Below are the code and all the weights of a small trained network. Each question names an input and a target symbol and asks about switching units off, where a switched-off unit gives its printed mean instead of its output.

import numpy as np


def w(rows, s, z=0):
    codes = np.array(rows[::2]) - 128.0
    scale = np.full(codes.shape[1], s)
    scale[-1] = z or s
    return codes * scale


def norm(h):
    return h / np.sqrt((h * h).mean(-1, keepdims=True) + 1e-5)


def f(y):
    return np.maximum(y, 0)


def softmax(a):
    e = np.exp(a - a.max(-1, keepdims=True))
    return e / e.sum(-1, keepdims=True)


def log_softmax(a):
    a = a - a.max(-1, keepdims=True)
    return a - np.log(np.exp(a).sum(-1, keepdims=True))


def net(x, mask):
    ids = ['ΘΛΞΦΩαβδεζημστψ'.index(c) for c in x.split()]
    T = len(ids)
    res = E[ids] + P[:T]
    u = 0
    for l in range(3):
        r = norm(res)
        for j in range(2):
            rows = slice(2 * j, 2 * j + 2)
            q, k, v = (r @ M[l][rows].T for M in (Q, K, V))
            z = softmax(np.where(np.tri(T) > 0, q @ k.T / 2**0.5, -1e9)) @ v
            o = O[l][rows]
            res = res + np.where(mask[u + j], z, o[:, -1]) @ o[:, :-1]
        u += 2
        y = f(norm(res) @ A[l][:, :-1].T + A[l][:, -1])
        res = res + np.where(mask[u : u + 8], y, B[l][:, -1]) @ B[l][:, :-1]
        u += 8
    return log_softmax(norm(res)[-1] @ U[:, :-1].T + U[:, -1])


Q, K, V, O, A, B = {}, {}, {}, {}, {}, {}
E = w([
[227,174,207],'Θ',
[208,112,105],'Λ',
[89,120,132],'Ξ',
[83,172,5],'Φ',
[57,166,42],'Ω',
[106,161,120],'α',
[107,164,119],'β',
[121,96,126],'δ',
[244,216,209],'ε',
[209,95,102],'ζ',
[97,122,129],'η',
[53,162,22],'μ',
[105,159,120],'σ',
[123,218,113],'τ',
[61,175,38],'ψ',
],0.016)
P = w([
[118,231,139],'0',
[158,228,2],'1',
[169,101,132],'2',
[153,216,8],'3',
[166,102,131],'4',
[144,212,16],'5',
[160,104,133],'6',
],0.0093)
Q[0] = w([
[57,206,104],'0.h1',
[176,117,113],'0.h1',
[76,142,8],'0.h2',
[133,60,149],'0.h2',
],0.019)
K[0] = w([
[48,188,103],'0.h1',
[181,101,94],'0.h1',
[3,207,205],'0.h2',
[123,67,183],'0.h2',
],0.016)
V[0] = w([
[216,112,193],'0.h1',
[224,108,159],'0.h1',
[159,34,137],'0.h2',
[254,118,45],'0.h2',
],0.0093)
O[0] = w([
[90,143,125,58],'0.h1',
[88,210,139,77],'0.h1',
[79,184,105,2],'0.h2',
[247,157,63,135],'0.h2',
],0.013,0.0088)
A[0] = w([
[199,79,229,80],'0.n1',
[114,156,185,253],'0.n2',
[7,111,115,173],'0.n3',
[140,143,166,121],'0.n4',
[156,82,163,170],'0.n5',
[193,103,218,155],'0.n6',
[99,156,87,150],'0.n7',
[91,145,69,87],'0.n8',
],0.016,0.0049)
B[0] = w([
[134,141,182,241],'0.n1',
[111,180,69,160],'0.n2',
[85,188,95,165],'0.n3',
[205,99,141,143],'0.n4',
[73,148,3,231],'0.n5',
[121,114,191,254],'0.n6',
[173,107,153,151],'0.n7',
[160,150,221,144],'0.n8',
],0.013,0.0066)
Q[1] = w([
[50,136,178],'1.h1',
[148,106,103],'1.h1',
[173,152,79],'1.h2',
[245,25,128],'1.h2',
],0.011)
K[1] = w([
[40,72,100],'1.h1',
[164,93,145],'1.h1',
[103,253,175],'1.h2',
[225,84,189],'1.h2',
],0.0067)
V[1] = w([
[202,131,143],'1.h1',
[140,64,133],'1.h1',
[78,250,160],'1.h2',
[152,182,182],'1.h2',
],0.011)
O[1] = w([
[79,96,53,253],'1.h1',
[137,96,140,118],'1.h1',
[164,129,134,113],'1.h2',
[125,2,146,202],'1.h2',
],0.0076,0.0048)
A[1] = w([
[188,155,202,102],'1.n1',
[98,247,176,124],'1.n2',
[137,165,107,5],'1.n3',
[194,161,157,126],'1.n4',
[80,159,106,208],'1.n5',
[152,57,126,99],'1.n6',
[175,76,67,139],'1.n7',
[221,145,78,133],'1.n8',
],0.014,0.0031)
B[1] = w([
[146,33,53,160],'1.n1',
[141,253,180,150],'1.n2',
[89,159,70,135],'1.n3',
[148,41,65,165],'1.n4',
[112,92,177,150],'1.n5',
[132,161,141,193],'1.n6',
[120,146,157,250],'1.n7',
[77,70,138,238],'1.n8',
],0.011)
Q[2] = w([
[62,248,138],'2.h1',
[201,192,216],'2.h1',
[133,61,186],'2.h2',
[210,110,9],'2.h2',
],0.013)
K[2] = w([
[107,159,189],'2.h1',
[245,126,166],'2.h1',
[86,93,177],'2.h2',
[124,135,5],'2.h2',
],0.017)
V[2] = w([
[253,47,89],'2.h1',
[114,103,174],'2.h1',
[23,179,246],'2.h2',
[71,202,77],'2.h2',
],0.0055)
O[2] = w([
[145,168,155,222],'2.h1',
[167,163,117,125],'2.h1',
[74,133,141,2],'2.h2',
[136,164,1,67],'2.h2',
],0.012,0.0043)
A[2] = w([
[188,161,83,225],'2.n1',
[185,99,131,178],'2.n2',
[155,182,126,80],'2.n3',
[96,188,148,4],'2.n4',
[113,80,144,157],'2.n5',
[149,126,189,59],'2.n6',
[124,151,154,41],'2.n7',
[107,136,7,123],'2.n8',
],0.019,0.0036)
B[2] = w([
[127,207,210,193],'2.n1',
[129,172,108,255],'2.n2',
[189,3,208,139],'2.n3',
[74,192,144,144],'2.n4',
[161,123,152,225],'2.n5',
[97,111,66,172],'2.n6',
[112,128,58,134],'2.n7',
[83,84,71,231],'2.n8',
],0.015,0.009)
U = w([
[163,163,187,104],'Θ',
[163,192,77,106],'Λ',
[41,189,161,253],'Ξ',
[109,119,69,92],'Φ',
[96,84,95,93],'Ω',
[78,61,228,152],'α',
[96,82,188,101],'β',
[103,170,205,198],'δ',
[153,155,175,113],'ε',
[171,216,36,93],'ζ',
[76,175,174,205],'η',
[71,58,33,152],'μ',
[77,70,216,148],'σ',
[253,21,142,89],'τ',
[96,89,93,106],'ψ',
],0.013,0.0042)

Each question gives the input, a string of symbols that net reads in full, and the target symbol t.
The units are the heads (2 rows each of Q, K, V and O) and the neurons (one row each of A and B). Each row of codes is followed by its name. A weight is (code - 128) times the scale printed after its matrix; where a second scale follows, it is the last column's (O, A, B and U).
mask holds one flag per unit, layer by layer, with each layer's heads first. A switched-off unit (its flag False) gives its mean, the last column of its rows in O or B, instead of its output. The means were averaged over made-up inputs and are rounded, as every weight is.
A unit's drop is (log p(t) with every unit on - log p(t) with that unit switched off) / (log p(t) with every unit on - log p(t) with every unit switched off).
The circuit of an input: a set's keep is (log p(t) with only the set's units on - log p(t) with every unit switched off) / (log p(t) with every unit on - log p(t) with every unit switched off). Starting from the 12 units with the biggest drops (on a tie, the unit counted first), units are removed one at a time, each time the one whose removal leaves the highest keep (on an exact tie, the one counted first), for as long as the keep stays at least 0.8.
circuit, biggest first: the units of the circuit, biggest drop first
top k neurons: the k neurons with the biggest drops, biggest first
which heads matter: for each layer, one digit per head in row order, 1 if its drop is at least 0.15 and else 0, layers parted by /
input α η Θ Ξ, target α: circuit, biggest first : [0.h2 2.n8]
input τ μ σ ζ μ Φ, target τ: circuit, biggest first : [0.n5 0.n8 1.h2]
input μ τ τ Λ, target μ: circuit, biggest first : [0.h1 1.n8]
input τ τ τ Φ, target τ: top 2 neurons : [0.n5 0.n8]
input μ σ Λ ζ, target μ: top 2 neurons : [1.n8 0.n6]
input ψ τ τ τ ζ, target ζ: top 2 neurons : [2.n1 0.n5]
input τ Ξ τ τ, target τ: which heads matter : 00 / 00 / 00
input τ β μ τ τ ε, target τ: which heads matter : 00 / 00 / 00
input μ ζ δ Ξ τ τ, target μ: top 3 neurons : [1.n8 0.n6 0.n1]
input τ μ Ξ Λ Ω σ, target τ: top 2 neurons : [0.n5 2.n1]
input ζ τ ζ Ξ, target ζ: which heads matter : 11 / 10 / 01
input ζ τ τ Φ, target ζ: top neuron : [0.n5]
input ζ μ τ τ τ α, target ζ: top 4 neurons : [0.n5 0.n1 0.n6 2.n1]
input α Λ τ η μ α, target α: top 2 neurons : [0.n1 0.n6]
input τ η τ τ τ Ξ, target τ: which heads matter : 01 / 00 / 00
input τ μ τ η τ δ, target τ: top neuron : [0.n1]
input μ Θ μ Φ ζ τ, target μ: which heads matter : 11 / 11 / 11
input α ζ Ξ η, target α: top 2 neurons : [0.n1 0.n6]
input ζ μ Λ Ξ, target ζ: circuit, biggest first : [0.h2 2.h2 2.n1]
input α μ τ μ μ τ, target α: circuit, biggest first : [0.h2 0.n5]
input ζ τ Ξ μ, target ζ: top 3 neurons : [0.n6 0.n5 2.n1]
input Ξ μ α τ σ Λ, target Ξ: circuit, biggest first : [0.h2 0.h1 1.h2]
input ζ ψ μ Λ ζ, target ζ: which heads matter : 01 / 00 / 00
input Ξ ψ τ α, target Ξ: top neuron : [1.n2]
input μ τ τ ζ, target μ: which heads matter : 10 / 01 / 00
